Here is a tiny trained network, its code and every weight. The questions are about switching its units off for an input and a class, where a switched-off unit gives its printed mean instead of its output.

import numpy as np


def w(rows, s, z=0):
    codes = np.array(rows[::2]) - 128.0
    scale = np.full(codes.shape[1], s)
    scale[-1] = z or s
    return codes * scale


def norm(h):
    return h / np.sqrt((h * h).mean(-1, keepdims=True) + 1e-5)


def f(y):
    return y / 2 * (1 + np.tanh(0.7978845608 * (y + 0.044715 * y**3)))


def log_softmax(a):
    a = a - a.max(-1, keepdims=True)
    return a - np.log(np.exp(a).sum(-1, keepdims=True))


def net(x, mask):
    res = np.array(x, float).reshape(1, 5) / 4 @ E
    u = 0
    for l in range(3):
        y = f(norm(res) @ A[l][:, :-1].T + A[l][:, -1])
        res = res + np.where(mask[u : u + 6], y, B[l][:, -1]) @ B[l][:, :-1]
        u += 6
    return log_softmax(norm(res)[-1] @ U[:, :-1].T + U[:, -1])


A, B = {}, {}
E = w([
[109,115,158,207,190,109,127],'x0',
[125,172,106,132,133,73,211],'x1',
[89,2,151,57,56,60,153],'x2',
[184,52,96,129,135,83,65],'x3',
[186,143,253,155,41,123,115],'x4',
],0.0091)
A[0] = w([
[196,87,36,111,132,80,156,55],'0.n0',
[115,254,170,142,173,177,152,57],'0.n1',
[243,153,153,156,113,114,84,10],'0.n2',
[13,149,128,131,194,107,162,48],'0.n3',
[185,203,122,90,130,62,146,118],'0.n4',
[157,41,174,155,89,118,37,3],'0.n5',
],0.008,0.0051)
B[0] = w([
[64,36,211,128,116,145,178,170],'0.n0',
[200,194,135,208,87,155,62,254],'0.n1',
[55,105,71,129,44,35,137,165],'0.n2',
[80,130,60,89,41,144,117,188],'0.n3',
[33,90,160,173,48,138,219,170],'0.n4',
[254,230,230,125,179,136,2,215],'0.n5',
],0.0084,0.0036)
A[1] = w([
[93,27,71,159,151,107,74,216],'1.n0',
[67,183,31,113,107,69,180,14],'1.n1',
[98,122,74,128,107,157,34,114],'1.n2',
[139,31,1,150,108,137,137,162],'1.n3',
[118,128,68,151,108,37,161,22],'1.n4',
[104,152,190,230,155,150,178,1],'1.n5',
],0.0099,0.003)
B[1] = w([
[146,67,194,85,190,119,79,252],'1.n0',
[71,142,29,154,83,125,218,223],'1.n1',
[59,122,51,180,248,181,122,202],'1.n2',
[113,120,106,55,175,193,89,237],'1.n3',
[100,72,103,197,113,243,104,160],'1.n4',
[186,199,122,190,161,226,28,179],'1.n5',
],0.011,0.0048)
A[2] = w([
[219,117,41,122,121,254,98,10],'2.n0',
[138,147,80,58,132,159,45,3],'2.n1',
[188,120,159,101,105,55,164,98],'2.n2',
[31,98,55,173,62,64,151,81],'2.n3',
[110,24,68,49,201,92,157,144],'2.n4',
[185,78,170,50,125,150,126,114],'2.n5',
],0.0081,0.0037)
B[2] = w([
[85,145,239,151,199,216,195,182],'2.n0',
[149,220,216,220,126,193,158,145],'2.n1',
[124,103,126,93,99,228,234,146],'2.n2',
[95,109,66,171,96,199,194,183],'2.n3',
[83,1,111,162,202,148,50,255],'2.n4',
[125,160,205,173,5,85,130,185],'2.n5',
],0.0084,0.0055)
U = w([
[85,124,26,144,86,153,202,195],'0',
[126,6,177,80,106,103,94,151],'1',
[182,225,171,207,139,207,105,234],'2',
[56,24,55,111,243,195,93,175],'3',
[226,134,136,165,175,90,64,48],'4',
[185,125,95,77,155,64,147,1],'5',
[181,80,190,82,17,49,149,124],'6',
],0.014,0.0081)

Each question gives the input, the list of numbers given to net, and the class t.
The units are the neurons (one row each of A and B). Each row of codes is followed by its name. A weight is (code - 128) times the scale printed after its matrix; where a second scale follows, it is the last column's (A, B and U).
mask holds one flag per neuron, layer by layer. A switched-off neuron (its flag False) gives its mean, the last column of its row in B, instead of its output. The means were averaged over made-up inputs and are rounded, as every weight is.
A unit's drop is (log p(t) with every unit on - log p(t) with that unit switched off) / (log p(t) with every unit on - log p(t) with every unit switched off).
The circuit of an input: a set's keep is (log p(t) with only the set's units on - log p(t) with every unit switched off) / (log p(t) with every unit on - log p(t) with every unit switched off). Starting from the 12 units with the biggest drops (on a tie, the unit counted first), units are removed one at a time, each time the one whose removal leaves the highest keep (on an exact tie, the one counted first), for as long as the keep stays at least 0.8.
units of the circuit, in order: the units of the circuit, biggest drop first
top k neurons: the k neurons with the biggest drops, biggest first
top k neurons in layer l: the k neurons of layer l with the biggest drops, biggest first
drop of u: that unit's drop, to one decimal
input [3,-4,8,7,-5], class 1: top 2 neurons	1.n0, 2.n5
input [-8,6,3,7,-4], class 1: units of the circuit, in order	0.n0
input [5,5,-5,-1,-6], class 0: units of the circuit, in order	0.n3, 1.n1
input [-7,8,-7,5,4], class 0: top 2 neurons in layer 0	0.n2, 0.n5
input [-7,4,-1,5,7], class 6: top 2 neurons	1.n2, 1.n1
input [-3,-1,1,1,1], class 6: top 2 neurons in layer 0	0.n3, 0.n1
input [7,1,3,2,4], class 2: top 2 neurons in layer 2	2.n4, 2.n2
input [5,-7,2,6,5], class 2: top 2 neurons	0.n5, 2.n4
input [-1,-7,7,-4,-1], class 1: top 2 neurons in layer 1	1.n1, 1.n3
input [-8,-4,2,-5,1], class 6: top 4 neurons in layer 0	0.n1, 0.n5, 0.n3, 0.n2
input [-6,3,-4,8,5], class 0: top 2 neurons in layer 0	0.n2, 0.n4
input [3,-1,3,6,3], class 6: top 2 neurons	0.n5, 1.n5
input [8,-1,-1,-5,-2], class 2: top 2 neurons	0.n1, 1.n5
input [1,2,8,8,8], class 6: top neuron	0.n5
input [0,-1,2,7,3], class 6: top 2 neurons	0.n5, 1.n5
input [-4,6,-2,-2,-5], class 0: drop of 1.n1	0.1
input [4,5,6,5,6], class 6: drop of 2.n4	0.1
input [-6,6,-5,8,6], class 0: drop of 0.n2	0.3
